Below are the code and all the weights of a small trained network. Each question names an input and a target symbol and asks about switching units off, where a switched-off unit gives its printed mean instead of its output.

import numpy as np


def w(rows, s, z=0):
    codes = np.array(rows[::2]) - 128.0
    scale = np.full(codes.shape[1], s)
    scale[-1] = z or s
    return codes * scale


def norm(h):
    return h / np.sqrt((h * h).mean(-1, keepdims=True) + 1e-5)


def f(y):
    return np.maximum(y, 0)


def softmax(a):
    e = np.exp(a - a.max(-1, keepdims=True))
    return e / e.sum(-1, keepdims=True)


def log_softmax(a):
    a = a - a.max(-1, keepdims=True)
    return a - np.log(np.exp(a).sum(-1, keepdims=True))


def net(x, mask):
    ids = ['ΓΔΘΛΨαεζμξπστφ'.index(c) for c in x.split()]
    T = len(ids)
    res = E[ids] + P[:T]
    r = norm(res)
    for j in range(2):
        rows = slice(2 * j, 2 * j + 2)
        q, k, v = (r @ M[0][rows].T for M in (Q, K, V))
        z = softmax(np.where(np.tri(T) > 0, q @ k.T / 2**0.5, -1e9)) @ v
        o = O[0][rows]
        res = res + np.where(mask[j], z, o[:, -1]) @ o[:, :-1]
    y = f(norm(res) @ A[0][:, :-1].T + A[0][:, -1])
    res = res + np.where(mask[2:18], y, B[0][:, -1]) @ B[0][:, :-1]
    return log_softmax(norm(res)[-1] @ U[:, :-1].T + U[:, -1])


Q, K, V, O, A, B = {}, {}, {}, {}, {}, {}
E = w([
[106,93,105],'Γ',
[125,176,139],'Δ',
[113,1,170],'Θ',
[113,134,151],'Λ',
[61,103,125],'Ψ',
[177,92,111],'α',
[54,155,139],'ε',
[125,194,115],'ζ',
[234,133,102],'μ',
[115,133,150],'ξ',
[156,137,177],'π',
[130,137,88],'σ',
[91,68,148],'τ',
[62,60,135],'φ',
],0.015)
P = w([
[68,5,134],'0',
[87,26,125],'1',
[108,60,121],'2',
[133,78,112],'3',
[161,101,105],'4',
[169,106,105],'5',
[134,99,120],'6',
],0.002)
Q[0] = w([
[243,152,252],'head 1',
[78,149,41],'head 1',
[169,153,60],'head 2',
[98,121,30],'head 2',
],0.031)
K[0] = w([
[252,246,150],'head 1',
[70,55,57],'head 1',
[205,210,82],'head 2',
[82,205,42],'head 2',
],0.022)
V[0] = w([
[165,18,143],'head 1',
[217,145,237],'head 1',
[133,196,2],'head 2',
[89,86,158],'head 2',
],0.0051)
O[0] = w([
[57,61,169,156],'head 1',
[253,190,218,240],'head 1',
[162,32,4,3],'head 2',
[107,180,137,175],'head 2',
],0.0039,0.0023)
A[0] = w([
[116,182,194,69],'neuron 1',
[144,203,52,200],'neuron 2',
[126,128,127,115],'neuron 3',
[41,126,121,4],'neuron 4',
[140,185,147,48],'neuron 5',
[137,72,246,132],'neuron 6',
[185,173,164,123],'neuron 7',
[51,246,98,151],'neuron 8',
[115,63,150,71],'neuron 9',
[203,190,174,130],'neuron 10',
[112,79,57,100],'neuron 11',
[129,214,89,77],'neuron 12',
[84,206,101,181],'neuron 13',
[106,118,176,90],'neuron 14',
[99,86,208,34],'neuron 15',
[106,229,16,165],'neuron 16',
],0.012,0.0041)
B[0] = w([
[92,29,139,200],'neuron 1',
[183,189,50,187],'neuron 2',
[120,124,127,128],'neuron 3',
[125,215,231,162],'neuron 4',
[49,131,110,165],'neuron 5',
[202,46,180,245],'neuron 6',
[37,143,163,222],'neuron 7',
[241,164,12,201],'neuron 8',
[112,190,158,159],'neuron 9',
[5,148,177,255],'neuron 10',
[59,57,97,176],'neuron 11',
[58,129,64,158],'neuron 12',
[172,123,41,183],'neuron 13',
[170,165,103,163],'neuron 14',
[160,219,62,174],'neuron 15',
[90,34,235,193],'neuron 16',
],0.025,0.0069)
U = w([
[115,151,126,120],'Γ',
[58,155,31,91],'Δ',
[223,108,174,180],'Θ',
[171,111,114,169],'Λ',
[139,250,92,168],'Ψ',
[196,20,170,1],'α',
[195,170,80,249],'ε',
[161,77,34,177],'ζ',
[59,237,135,19],'μ',
[175,107,114,191],'ξ',
[85,95,214,168],'π',
[107,6,86,36],'σ',
[200,194,185,162],'τ',
[138,225,200,85],'φ',
],0.021,0.0055)

Each question gives the input, a string of symbols that net reads in full, and the target symbol t.
The units are the heads (2 rows each of Q, K, V and O) and the neurons (one row each of A and B). Each row of codes is followed by its name. A weight is (code - 128) times the scale printed after its matrix; where a second scale follows, it is the last column's (O, A, B and U).
mask holds one flag per unit, heads first, then neurons. A switched-off unit (its flag False) gives its mean, the last column of its rows in O or B, instead of its output. The means were averaged over made-up inputs and are rounded, as every weight is.
A unit's drop is (log p(t) with every unit on - log p(t) with that unit switched off) / (log p(t) with every unit on - log p(t) with every unit switched off).
The circuit of an input: a set's keep is (log p(t) with only the set's units on - log p(t) with every unit switched off) / (log p(t) with every unit on - log p(t) with every unit switched off). Starting from the 12 units with the biggest drops (on a tie, the unit counted first), units are removed one at a time, each time the one whose removal leaves the highest keep (on an exact tie, the one counted first), for as long as the keep stays at least 0.8.
units of the circuit, in order: the units of the circuit, biggest drop first
most important unit: the unit with the biggest drop
top k neurons: the k neurons with the biggest drops, biggest first
which heads matter: for each layer, one digit per head in row order, 1 if its drop is at least 0.15 and else 0, layers parted by /
drop of u: that unit's drop, to one decimal
input π φ α μ μ μ, target μ: which heads matter -> 00
input α Ψ Θ σ ξ Λ, target σ: units of the circuit, in order -> neuron 1
input Δ π Δ π α ζ α, target ζ: units of the circuit, in order -> head 2; neuron 10
input π σ Δ Δ Λ, target Δ: units of the circuit, in order -> neuron 8; head 2
input ζ Λ Λ, target ζ: which heads matter -> 00
input ζ ζ ε α, target ζ: which heads matter -> 11
input φ σ σ ξ, target σ: which heads matter -> 11
input π Λ Δ α σ, target σ: which heads matter -> 01
input Γ Δ α, target Δ: top 3 neurons -> neuron 6; neuron 16; neuron 1
input Ψ τ Θ π Ψ, target Ψ: which heads matter -> 00
input ζ Θ τ ξ, target ζ: which heads matter -> 00
input Γ Ψ α, target α: which heads matter -> 10
input π Γ Δ σ ζ ε, target ε: top 2 neurons -> neuron 8; neuron 10
input σ τ π Δ μ ξ, target Δ: most important unit -> head 1
input π Δ α, target Δ: top 4 neurons -> neuron 6; neuron 16; neuron 1; neuron 4
input π μ π ζ ζ, target ζ: top 4 neurons -> neuron 8; neuron 2; neuron 16; neuron 13
input ξ μ Δ ε, target ε: drop of neuron 13 -> 0.0
input π Θ Λ ε Ψ α Δ, target Δ: drop of neuron 8 -> 0.2
input Δ φ π Δ Λ, target Δ: drop of neuron 10 -> 0.1
input Δ Ψ Δ Δ π τ, target τ: top neuron -> neuron 10
